Each row has a name. Each piece below is followed by the name of the row it came from, unless a question asks for something else. Each question is about the rows just above it. Places in a row count from 0.

V: [153  93 126 154 148 150 123 102  81 114 149 162 103 152 140 129 145 130
 120  87  96 152 163 132 164 133  91 158  91 142]
H: [145  87 114 164 149 155 129 151 144 114 169 168 100 134 151 109 134 102
 116  82  95 182 181 131 145 135  85 177  90 150]
Q: [145 149 114 164 149 155 129  99  75 114 169 168 100 134 151 109 134 102
 116  82  95 182 181 131 145 135  85 177 187 112]
which: [145 149 114 164 149 155 129  99  75 114 169 168 100 134 151 109 134 102
 116  82  95 182 181 131 145 135  85 177 187 112]	Q
Where in the named rows is [103]?	V, 12
Where in the named rows is [81]?	V, 8
[93] is at row and place	V, 1
which: [153  93 126 154 148 150 123 102  81 114 149 162 103 152 140 129 145 130
 120  87  96 152 163 132 164 133  91 158  91 142]	V
Row and place of [142] in the named rows:	V, 29

G: [103 107 121  84 132 140 111 115 166 137 103  94 168 153 115]
D: [111 108 119  72 146 137 108 102 144 148 101 110 151 176 116]
W: [117  94 119 122 143 136 108 114 148 141 112  93 152 138 107]
S: [ 99 107 108 106 153 152 105 107 140 148 114 111 146 136  95]
T: [108 107 106 116 141 155 110 115 143 148 115 108 165 153 117]
C: [104  93 120  86 144 145 115  98 140 147 108 111 151 148 107]
Where do [117  94 119 122 143 136 108 114 148 141 112  93 152 138 107] appear?	W
Where in the named rows is [155]?	T, 5
Where in the named rows is [138]?	W, 13

N: [119 119 117 138 139 120 117 133 156  90 113 109  95 138 122 150 131 157
 140 125 110 140 132 140 142 121 147 148 105 127 142 104 134 103 144 134
 148 101 140 107 102 149 129 144 127 103 153 139 127 137 124 113 125 120
 110 124 144 134 126 106 144 135 101]
U: [119 119 117 138 139 120 117 133 156  90 113 109 101 138 122 150 131 157
 140 125 110 140 122 140 142 121 147 112 105 127 142 104 127 103 144 134
 148 101 140 113 102 149 129 144 127 103 153 139 144 137 124 113 125 114
 110 124 144 134 126 106 144 135 101]
X: [147 138 133 106 113 132 131 136 145 107 133 108 113 141 127 144 116 148
 142 116 127 148 129 154 116 111 139 146 112 108 137 125 118 117 142 119
 150 114 123 114  92 141 120 115 140 106 149 126 127 148 139 128 140 131
 131 130 145 136 142 120 132 157 118]
Y: [138 129 103 113 103 107 106 110 126 125 132  99  95 114 112 125  91 126
 120 116 101 123 105 131 113  95 116 128 116 110 114 115 118  95 116 122
 130  93 116  99 111 128 114 119 113 117 124 117 111 114 132 105 128 123
 138 108 119 121 124  92 122 127  98]
A: [136 137 151 129 125 148 149 153 150  92 123 139 142 151 136 147 128 156
 151 135 145 166 140 162 139 128 143 155 103 130 148 123 137 136 151 141
 108 138 151 144 111 154 135 141 153  93 155 140 148 131 156 149 151 141
 157 151 152 132 141 136 133 164 152]
F: [138 129 103 113 103 107 106 110 126 125 132  99  95 114 112 125 100 126
 115 116 101 123 105 131 113  95 116 128 116 110 114 115 118  95 116 122
 130  93 116  99 111 122 114 119 113 117 124 117 111 114 109 105 128 123
 108 108 119 121 124  92 122 127  98]
[119 119 117 138 139 120 117 133 156  90 113 109 101 138 122 150 131 157
 140 125 110 140 122 140 142 121 147 112 105 127 142 104 127 103 144 134
 148 101 140 113 102 149 129 144 127 103 153 139 144 137 124 113 125 114
 110 124 144 134 126 106 144 135 101] is in which row?	U
[143] is at row and place	A, 26
which: [119 119 117 138 139 120 117 133 156  90 113 109  95 138 122 150 131 157
 140 125 110 140 132 140 142 121 147 148 105 127 142 104 134 103 144 134
 148 101 140 107 102 149 129 144 127 103 153 139 127 137 124 113 125 120
 110 124 144 134 126 106 144 135 101]	N

L: [ 86 156 124 135 123 148 174  73]
P: [ 86 156 124 135  98 148 174  73]
J: [ 79 129  99 155  83 176  93  62]
R: [132 140 144 101 106 157 117  93]
Z: [ 94 144 108 174 112 164 193  89]
Row and place of [132] in the named rows:	R, 0
Row and place of [94] in the named rows:	Z, 0
Row and place of [79] in the named rows:	J, 0
[123] is at row and place	L, 4

K: [103 121  88 135]
M: [138 121  88 137]
B: [143 121 102 103]
[102] is at row and place	B, 2
Where in the named rows is [137]?	M, 3
[138] is at row and place	M, 0
Where do [138 121  88 137] appear?	M
[135] is at row and place	K, 3

vis: [155  79 131 127 130  88 151 119 135 127 111 131 153 101 110 126 141 111]
pesuz: [155  79 131 123 130  88 151 119 135 127 111 131 153 101 110 126 141 111]
sevol: [155  79 131 123 130  88 151 119 135 127 126 131 153 101 110 126 141 120]
Where do [155  79 131 127 130  88 151 119 135 127 111 131 153 101 110 126 141 111] appear?	vis
[155  79 131 123 130  88 151 119 135 127 126 131 153 101 110 126 141 120] is in which row?	sevol

lavu: [123  98 133 116 127 133 147 141 135 112 121 160 129 152 106 126 129 117
 124]
Guzok: [125  84 132 119 128 132 158 127 132 121 138 165 130 128 107 150 143 108
 128]
Livu: [144 107 143 138 124 129 182  90 124 110 145 114 141 115 138 168 139 136
 117]
Funu: [117 111 146 146 121 133 185  93 117 105 144 113 144 110 128 153 139 138
 111]
ludi: [139  94 147 156 116 125 183  80 121 115 153 111 140 103 184 170 145 140
 114]
kem: [112 125 134 106 142 128 140 166 133 111 109 158 140 161 113  99 117 112
 120]
Row and place of [185] in the named rows:	Funu, 6
Where in the named rows is [160]?	lavu, 11
which: [144 107 143 138 124 129 182  90 124 110 145 114 141 115 138 168 139 136
 117]	Livu

fuvo: [135 140 119 120 138 138 121 114 112 115 122 141 147 117 111 142 120 139
 110 145 122 142 114 134 124 113 142 127 116 194 122  97 137 112 142 122
 120 137 134 137 123 120  69 142]
kada: [ 70  76 118 132  82 140 121 121 128 123 125  81  87 142 114 133 132  81
 106  95 130  88 121  73 120 117  89 157  77 178 127 121  71 125  88 119
 119  67 109  65 127 120 100  70]
Panan: [142 135 118 124 138 141 116 107 113 111 126 142 144 121 124 149 125 133
 122 148 124 146 109 140 121 113 144 118 139 170 128  98 139 109 147 116
 112 141 122 143 112 116  89 140]
zek: [142 135 118 124 138 141 116 107 113 111 126 142 144 121 124 149 125 133
 122 148 124 146 109 140 121 113 144 118 139 170 128 121 107 116  98 101
 104 104 120 107 115 104 128 106]
which: [ 70  76 118 132  82 140 121 121 128 123 125  81  87 142 114 133 132  81
 106  95 130  88 121  73 120 117  89 157  77 178 127 121  71 125  88 119
 119  67 109  65 127 120 100  70]	kada
Where in the named rows is [82]?	kada, 4
[130] is at row and place	kada, 20

ralu: [113 106 137 105]
bovap: [123 122 125 120]
zun: [131 158 131 100]
tis: [133 112 127 157]
Where in the named rows is [137]?	ralu, 2
[157] is at row and place	tis, 3
Where in the named rows is [106]?	ralu, 1
Row and place of [113] in the named rows:	ralu, 0
Row and place of [123] in the named rows:	bovap, 0
Where in the named rows is [125]?	bovap, 2

lali: [116 143 106 127 110 132 124 136 108 110 123]
kadol: [106  91 156 190 154 113 124 110 101 150  83]
kubik: [125  59 137 175 131 153 125  92 123 156 104]
nimut: [ 90 140 133 187 175 117 159  94 145 118 155]
tibo: [115 151 154 181 173 134 131  68 142  79 111]
nabi: [ 85 134 130 164 188 161 142  85 136 101 138]
Row and place of [159] in the named rows:	nimut, 6
[133] is at row and place	nimut, 2

Bubu: [125 102 114 112 131 118 118 111 128 142 113  69 149 115  97  96 112 142
 126 151 139 121  79 113 133 135 166 100]
dig: [150 122 127 109 132 148 141 137 131 132 148 110 131 162 129 135 135 134
 151 121 122 126 133 129 139 123 124 126]
nik: [135 126 128 120 132 129 135 123 126 132 128  96 135 112 121 120 124 134
 133 127 125 127 119 128 134 128 138 128]
The row with [135 126 128 120 132 129 135 123 126 132 128  96 135 112 121 120 124 134
 133 127 125 127 119 128 134 128 138 128] is	nik
Where in the named rows is [141]?	dig, 6
Row and place of [119] in the named rows:	nik, 22
which: [150 122 127 109 132 148 141 137 131 132 148 110 131 162 129 135 135 134
 151 121 122 126 133 129 139 123 124 126]	dig

veze: [136 142 132 114 150 126 133 154 118 130 134 137]
Ruf: [129 116 127 110 137 125 143 114 131 128 118 117]
fet: [131 182  84 120 116  99 109 107  65 167 159 157]
tagup: [159 127  76 149 158  66  63 129  86 136 163 143]
gifir: [142 138 154  84 180 138  90 105 113 143 114 114]
tor: [126 140 128 147 143 136 137 153 133  99 133 124]
lan: [116 166 104 127 123 137 128 124 122 134 133 107]
[65] is at row and place	fet, 8
Where in the named rows is [166]?	lan, 1
Row and place of [180] in the named rows:	gifir, 4
Where in the named rows is [158]?	tagup, 4
which: [136 142 132 114 150 126 133 154 118 130 134 137]	veze

